Below are the code and all the weights of a small trained network. Each question names an input and a class and asks about switching units off, where a switched-off unit gives its printed mean instead of its output.

import numpy as np


def w(rows, s, z=0):
    codes = np.array(rows[::2]) - 128.0
    scale = np.full(codes.shape[1], s)
    scale[-1] = z or s
    return codes * scale


def f(y):
    return np.maximum(y, 0)


def log_softmax(a):
    a = a - a.max(-1, keepdims=True)
    return a - np.log(np.exp(a).sum(-1, keepdims=True))


def net(x, mask):
    res = np.array(x, float).reshape(1, 4) / 4 @ E
    y = f(res @ A[0][:, :-1].T + A[0][:, -1])
    res = res + np.where(mask, y, B[0][:, -1]) @ B[0][:, :-1]
    return log_softmax(res[-1] @ U[:, :-1].T + U[:, -1])


A, B = {}, {}
E = w([
[1,159,223,106],'x0',
[30,140,24,138],'x1',
[78,12,143,229],'x2',
[98,74,118,107],'x3',
],0.0094)
A[0] = w([
[180,119,192,110,117],'neuron 0',
[51,150,213,90,251],'neuron 1',
[211,83,66,130,97],'neuron 2',
[142,174,113,9,139],'neuron 3',
[148,54,169,45,195],'neuron 4',
[64,131,48,92,216],'neuron 5',
],0.013,0.0021)
B[0] = w([
[211,134,71,173,188],'neuron 0',
[170,85,53,53,252],'neuron 1',
[45,83,74,50,216],'neuron 2',
[136,2,196,193,225],'neuron 3',
[161,177,55,198,178],'neuron 4',
[142,158,54,208,224],'neuron 5',
],0.0095,0.012)
U = w([
[131,114,84,140,250],'0',
[115,101,64,2,146],'1',
[175,178,49,220,96],'2',
[65,16,198,199,207],'3',
[84,125,167,132,136],'4',
[58,172,212,111,8],'5',
[53,147,222,102,6],'6',
[69,214,182,92,2],'7',
],0.0086,0.0074)

Each question gives the input, the list of numbers given to net, and the class t.
The units are the neurons (one row each of A and B). Each row of codes is followed by its name. A weight is (code - 128) times the scale printed after its matrix; where a second scale follows, it is the last column's (A, B and U).
mask holds one flag per neuron, in row order. A switched-off neuron (its flag False) gives its mean, the last column of its row in B, instead of its output. The means were averaged over made-up inputs and are rounded, as every weight is.
A unit's drop is (log p(t) with every unit on - log p(t) with that unit switched off) / (log p(t) with every unit on - log p(t) with every unit switched off).
The circuit of an input: a set's keep is (log p(t) with only the set's units on - log p(t) with every unit switched off) / (log p(t) with every unit on - log p(t) with every unit switched off). Starting from all 6 units, units are removed one at a time, each time the one whose removal leaves the highest keep (on an exact tie, the one counted first), for as long as the keep stays at least 0.8.
circuit, biggest first: the units of the circuit, biggest drop first
top k neurons: the k neurons with the biggest drops, biggest first
drop when u is switched off: that unit's drop, to one decimal
input [-8,-3,-7,-5], class 1: top 2 neurons	[neuron 2; neuron 5]
input [-8,5,8,-2], class 1: top 2 neurons	[neuron 2; neuron 3]
input [2,-4,4,6], class 0: top 2 neurons	[neuron 3; neuron 5]
input [3,8,5,-4], class 2: top 3 neurons	[neuron 5; neuron 3; neuron 2]
input [-2,-7,-7,4], class 2: circuit, biggest first	[neuron 4]
input [3,-6,1,2], class 2: circuit, biggest first	[neuron 4; neuron 0]
input [1,-8,-4,-6], class 2: top 3 neurons	[neuron 0; neuron 2; neuron 4]
input [-1,7,-3,6], class 2: top 2 neurons	[neuron 5; neuron 2]
input [5,-8,4,-2], class 2: top 3 neurons	[neuron 0; neuron 4; neuron 2]
input [-2,-6,4,1], class 2: top 2 neurons	[neuron 4; neuron 3]
input [3,-8,2,-2], class 2: top 3 neurons	[neuron 0; neuron 4; neuron 2]
input [-6,-3,-2,-1], class 1: top 2 neurons	[neuron 2; neuron 5]
input [2,-3,6,6], class 0: top 2 neurons	[neuron 3; neuron 4]
input [3,5,-3,1], class 2: top 2 neurons	[neuron 5; neuron 2]
input [3,-7,-8,6], class 3: top 2 neurons	[neuron 3; neuron 5]
input [-7,-5,-3,-6], class 1: circuit, biggest first	[neuron 2]
input [-6,5,3,1], class 1: drop when neuron 2 is switched off	1.5
input [-2,3,-7,-2], class 3: drop when neuron 1 is switched off	0.1
input [1,6,2,-3], class 2: drop when neuron 2 is switched off	0.4
